Below is a small trained network, with its code and all its weights. Each question gives an input and a class and asks what happens when units are switched off, that is, made to give their printed mean instead of their output.

import numpy as np


def w(rows, s, z=0):
    codes = np.array(rows[::2]) - 128.0
    scale = np.full(codes.shape[1], s)
    scale[-1] = z or s
    return codes * scale


def f(y):
    return np.maximum(y, 0)


def log_softmax(a):
    a = a - a.max(-1, keepdims=True)
    return a - np.log(np.exp(a).sum(-1, keepdims=True))


def net(x, mask):
    res = np.array(x, float).reshape(1, 3) / 4 @ E
    y = f(res @ A[0][:, :-1].T + A[0][:, -1])
    res = res + np.where(mask, y, B[0][:, -1]) @ B[0][:, :-1]
    return log_softmax(res[-1] @ U[:, :-1].T + U[:, -1])


A, B = {}, {}
E = w([
[138,96,160,127,29,138,69,87,154,128],'x0',
[133,6,112,129,133,116,166,103,71,128],'x1',
[138,147,153,126,187,126,52,105,44,129],'x2',
],0.014)
A[0] = w([
[125,123,112,173,141,149,81,139,109,112,20],'n0',
[139,153,106,141,185,118,188,164,102,123,39],'n1',
[172,74,169,143,49,159,72,58,153,157,44],'n2',
[146,92,197,141,53,158,84,47,160,132,59],'n3',
[126,113,142,146,40,125,61,93,127,112,42],'n4',
[143,129,158,148,153,127,42,118,56,124,92],'n5',
[122,30,138,153,125,90,134,139,98,118,49],'n6',
[114,106,96,131,79,130,193,162,189,143,107],'n7',
[98,116,105,131,93,127,203,140,209,75,103],'n8',
[123,132,105,154,125,135,146,96,146,130,39],'n9',
[141,143,145,98,163,126,54,120,40,161,108],'n10',
[160,118,84,113,82,130,178,166,173,126,88],'n11',
[134,67,108,103,149,161,118,129,131,153,19],'n12',
[166,32,115,115,131,113,166,96,94,120,69],'n13',
[165,142,139,135,175,130,45,53,54,129,120],'n14',
[147,137,144,133,154,121,94,107,93,114,76],'n15',
[132,93,162,113,46,115,74,70,147,115,48],'n16',
[99,129,129,128,138,131,81,138,96,106,32],'n17',
[109,232,153,101,114,158,76,144,189,147,55],'n18',
[113,94,97,139,101,128,175,148,217,135,109],'n19',
[110,127,117,120,132,117,119,120,134,104,104],'n20',
[143,140,160,121,171,117,52,100,54,116,107],'n21',
[117,187,133,128,122,116,109,142,141,103,34],'n22',
[116,148,85,136,213,79,193,191,102,134,3],'n23',
[89,169,86,137,220,115,227,171,91,139,41],'n24',
[143,249,167,121,119,159,88,174,197,122,55],'n25',
[106,47,146,122,126,127,155,106,69,131,69],'n26',
[124,124,125,136,90,92,164,160,155,104,52],'n27',
[148,116,109,130,125,152,140,138,151,126,30],'n28',
[137,124,102,117,137,116,117,105,142,125,79],'n29',
[145,13,92,109,109,110,180,69,62,136,94],'n30',
[156,135,184,97,80,127,92,122,147,148,48],'n31',
[121,132,175,133,172,128,84,100,87,91,79],'n32',
[114,110,100,136,81,139,227,139,214,140,114],'n33',
],0.011,0.0063)
B[0] = w([
[115,114,135,117,118,137,137,114,137,149,137],'n0',
[123,97,76,84,151,152,121,196,124,76,182],'n1',
[106,104,53,78,162,162,132,212,125,84,209],'n2',
[95,75,66,83,169,162,162,236,126,73,207],'n3',
[127,92,72,73,154,166,136,198,133,74,188],'n4',
[162,97,194,96,112,149,135,108,146,183,203],'n5',
[105,199,114,203,141,108,141,82,156,91,195],'n6',
[170,102,214,92,97,142,106,85,135,184,201],'n7',
[173,84,190,89,86,147,136,74,112,190,203],'n8',
[108,134,141,112,114,146,120,116,132,126,131],'n9',
[155,84,195,101,78,125,121,90,130,188,213],'n10',
[153,101,179,107,133,119,118,106,115,187,182],'n11',
[137,142,116,153,141,135,129,104,143,116,149],'n12',
[98,211,108,208,155,85,108,81,124,89,214],'n13',
[163,67,202,79,80,118,149,86,133,221,224],'n14',
[143,140,176,105,102,130,128,128,127,158,163],'n15',
[147,104,78,82,173,161,156,220,151,61,197],'n16',
[124,105,151,123,133,125,143,124,136,149,145],'n17',
[91,215,87,237,155,70,143,67,105,73,216],'n18',
[180,94,207,104,95,154,127,95,121,197,199],'n19',
[109,149,137,119,137,133,137,133,144,135,128],'n20',
[156,81,199,102,92,138,132,89,157,187,213],'n21',
[98,161,138,161,106,103,169,92,114,83,159],'n22',
[98,89,53,79,133,172,113,218,185,64,204],'n23',
[120,75,46,65,146,183,140,245,127,48,226],'n24',
[74,220,65,243,158,66,103,43,103,101,231],'n25',
[94,209,111,193,128,108,144,79,140,108,203],'n26',
[131,135,180,101,134,120,116,121,124,149,155],'n27',
[102,124,150,125,135,152,129,130,142,155,133],'n28',
[142,115,128,140,106,134,148,127,121,120,128],'n29',
[88,254,74,239,135,62,83,59,108,104,252],'n30',
[111,125,72,104,185,118,132,166,117,120,165],'n31',
[161,112,178,103,101,135,141,103,124,165,179],'n32',
[160,70,222,90,98,111,102,78,98,207,221],'n33',
],0.0085,0.015)
U = w([
[144,93,237,93,111,129,130,94,126,193,252],'0',
[107,215,98,254,137,101,129,80,124,93,57],'1',
[120,89,64,65,143,149,134,244,130,69,70],'2',
],0.012,0.0023)

Each question gives the input, the list of numbers given to net, and the class t.
The units are the neurons (one row each of A and B). Each row of codes is followed by its name. A weight is (code - 128) times the scale printed after its matrix; where a second scale follows, it is the last column's (A, B and U).
mask holds one flag per neuron, in row order. A switched-off neuron (its flag False) gives its mean, the last column of its row in B, instead of its output. The means were averaged over made-up inputs and are rounded, as every weight is.
A unit's drop is (log p(t) with every unit on - log p(t) with that unit switched off) / (log p(t) with every unit on - log p(t) with every unit switched off).
unit that matters most: the unit with the biggest drop
k most important neurons: the k neurons with the biggest drops, biggest first
drop when u is switched off: that unit's drop, to one decimal
input [7,-6,-6], class 2: unit that matters most : n3
input [4,-3,-3], class 2: 3 most important neurons : (n30, n14, n3)
input [-2,8,7], class 1: 2 most important neurons : (n30, n13)
input [-8,0,-8], class 0: 4 most important neurons : (n33, n8, n7, n19)
input [7,7,3], class 1: 4 most important neurons : (n30, n13, n26, n6)
input [0,-8,8], class 0: 4 most important neurons : (n14, n21, n10, n30)
input [5,5,4], class 1: 2 most important neurons : (n30, n24)
input [1,-7,-7], class 0: 4 most important neurons : (n33, n8, n30, n19)
input [8,7,2], class 2: 2 most important neurons : (n3, n2)
input [2,1,-1], class 2: 2 most important neurons : (n25, n14)
input [-4,-4,4], class 0: 2 most important neurons : (n30, n13)
input [-2,4,-3], class 1: 2 most important neurons : (n30, n14)
input [7,-5,6], class 2: drop when n2 is switched off : 0.4
input [-6,7,-7], class 0: unit that matters most : n33
input [7,5,-5], class 2: drop when n2 is switched off : 0.2
input [-5,8,5], class 1: drop when n20 is switched off : 0.0
